Here is a tiny trained network, its code and every weight. The questions are about switching its units off for an input and a target symbol, where a switched-off unit gives its printed mean instead of its output.

import numpy as np


def w(rows, s, z=0):
    codes = np.array(rows[::2]) - 128.0
    scale = np.full(codes.shape[1], s)
    scale[-1] = z or s
    return codes * scale


def f(y):
    return y / 2 * (1 + np.tanh(0.7978845608 * (y + 0.044715 * y**3)))


def softmax(a):
    e = np.exp(a - a.max(-1, keepdims=True))
    return e / e.sum(-1, keepdims=True)


def log_softmax(a):
    a = a - a.max(-1, keepdims=True)
    return a - np.log(np.exp(a).sum(-1, keepdims=True))


def net(x, mask):
    ids = ['ΞΦαβζμτ'.index(c) for c in x.split()]
    T = len(ids)
    res = E[ids] + P[:T]
    r = res
    for j in range(3):
        rows = slice(3 * j, 3 * j + 3)
        q, k, v = (r @ M[0][rows].T for M in (Q, K, V))
        z = softmax(np.where(np.tri(T) > 0, q @ k.T / 3**0.5, -1e9)) @ v
        o = O[0][rows]
        res = res + np.where(mask[j], z, o[:, -1]) @ o[:, :-1]
    y = f(res @ A[0][:, :-1].T + A[0][:, -1])
    res = res + np.where(mask[3:7], y, B[0][:, -1]) @ B[0][:, :-1]
    return log_softmax(res[-1] @ U[:, :-1].T + U[:, -1])


Q, K, V, O, A, B = {}, {}, {}, {}, {}, {}
E = w([
[96,168,70],'Ξ',
[89,181,183],'Φ',
[156,139,212],'α',
[60,151,137],'β',
[156,254,134],'ζ',
[228,2,173],'μ',
[172,82,128],'τ',
],0.0087)
P = w([
[75,94,151],'0',
[198,164,90],'1',
[206,190,93],'2',
[77,49,183],'3',
[30,15,198],'4',
[153,177,171],'5',
[193,248,129],'6',
[82,102,204],'7',
[26,73,254],'8',
],0.0071)
Q[0] = w([
[196,5,204],'H0',
[146,201,27],'H0',
[69,19,183],'H0',
[31,40,167],'H1',
[255,89,104],'H1',
[190,26,116],'H1',
[162,1,148],'H2',
[192,76,129],'H2',
[68,14,157],'H2',
],0.0078)
K[0] = w([
[166,229,70],'H0',
[44,56,150],'H0',
[206,169,74],'H0',
[238,162,103],'H1',
[79,1,105],'H1',
[211,53,59],'H1',
[236,102,85],'H2',
[170,82,72],'H2',
[245,181,110],'H2',
],0.009)
V[0] = w([
[107,92,87],'H0',
[18,183,66],'H0',
[205,38,120],'H0',
[82,189,191],'H1',
[50,24,216],'H1',
[191,186,254],'H1',
[115,86,229],'H2',
[68,51,98],'H2',
[113,192,17],'H2',
],0.0093)
O[0] = w([
[71,153,146,87],'H0',
[20,116,24,139],'H0',
[151,163,254,65],'H0',
[110,148,35,207],'H1',
[89,2,130,65],'H1',
[226,129,21,251],'H1',
[57,68,32,157],'H2',
[31,105,196,75],'H2',
[191,213,214,109],'H2',
],0.0079,0.0019)
A[0] = w([
[175,132,255,106],'N0',
[242,23,100,3],'N1',
[94,47,205,66],'N2',
[16,253,132,164],'N3',
],0.0064,0.0037)
B[0] = w([
[134,57,94,167],'N0',
[38,202,214,170],'N1',
[212,254,84,145],'N2',
[5,187,210,254],'N3',
],0.0071,0.0039)
U = w([
[50,207,207,164],'Ξ',
[123,15,2,160],'Φ',
[230,44,60,200],'α',
[45,78,86,77],'β',
[213,245,42,52],'ζ',
[219,70,237,254],'μ',
[146,144,179,72],'τ',
],0.0073,0.0054)

Each question gives the input, a string of symbols that net reads in full, and the target symbol t.
The units are the heads (3 rows each of Q, K, V and O) and the neurons (one row each of A and B). Each row of codes is followed by its name. A weight is (code - 128) times the scale printed after its matrix; where a second scale follows, it is the last column's (O, A, B and U).
mask holds one flag per unit, heads first, then neurons. A switched-off unit (its flag False) gives its mean, the last column of its rows in O or B, instead of its output. The means were averaged over made-up inputs and are rounded, as every weight is.
A unit's drop is (log p(t) with every unit on - log p(t) with that unit switched off) / (log p(t) with every unit on - log p(t) with every unit switched off).
The circuit of an input: a set's keep is (log p(t) with only the set's units on - log p(t) with every unit switched off) / (log p(t) with every unit on - log p(t) with every unit switched off). Starting from all 7 units, units are removed one at a time, each time the one whose removal leaves the highest keep (on an exact tie, the one counted first), for as long as the keep stays at least 0.8.
circuit, biggest first: the units of the circuit, biggest drop first
most important unit: the unit with the biggest drop
top k neurons: the k neurons with the biggest drops, biggest first
which heads matter: for each layer, one digit per head in row order, 1 if its drop is at least 0.15 and else 0, layers parted by /
drop when u is switched off: that unit's drop, to one decimal
input τ β Φ β μ μ ζ α Φ, target ζ: circuit, biggest first => H1
input ζ β α, target ζ: which heads matter => 011
input Ξ μ Φ τ Ξ ζ Ξ α τ, target Φ: which heads matter => 100
input Ξ ζ τ ζ β ζ Ξ Ξ, target ζ: which heads matter => 011
input μ ζ Ξ, target μ: which heads matter => 100
input Φ ζ α ζ, target ζ: which heads matter => 010
input Φ Ξ Ξ τ Φ Φ Ξ, target Φ: circuit, biggest first => H2, H1
input Ξ τ ζ, target Ξ: circuit, biggest first => H1, N3, H2
input Ξ α Ξ τ μ β Φ, target μ: top 3 neurons => N0, N1, N2
input Ξ β Ξ Ξ Φ ζ ζ, target Φ: drop when H1 is switched off => 0.4
input ζ Ξ β Ξ Φ μ Ξ μ, target Φ: drop when N3 is switched off => 0.2
input Ξ Ξ μ μ μ ζ, target μ: drop when N0 is switched off => 0.1
input ζ Ξ Ξ μ Ξ ζ ζ Ξ ζ, target ζ: drop when H1 is switched off => 0.9
input Φ Φ Ξ, target Φ: most important unit => H0
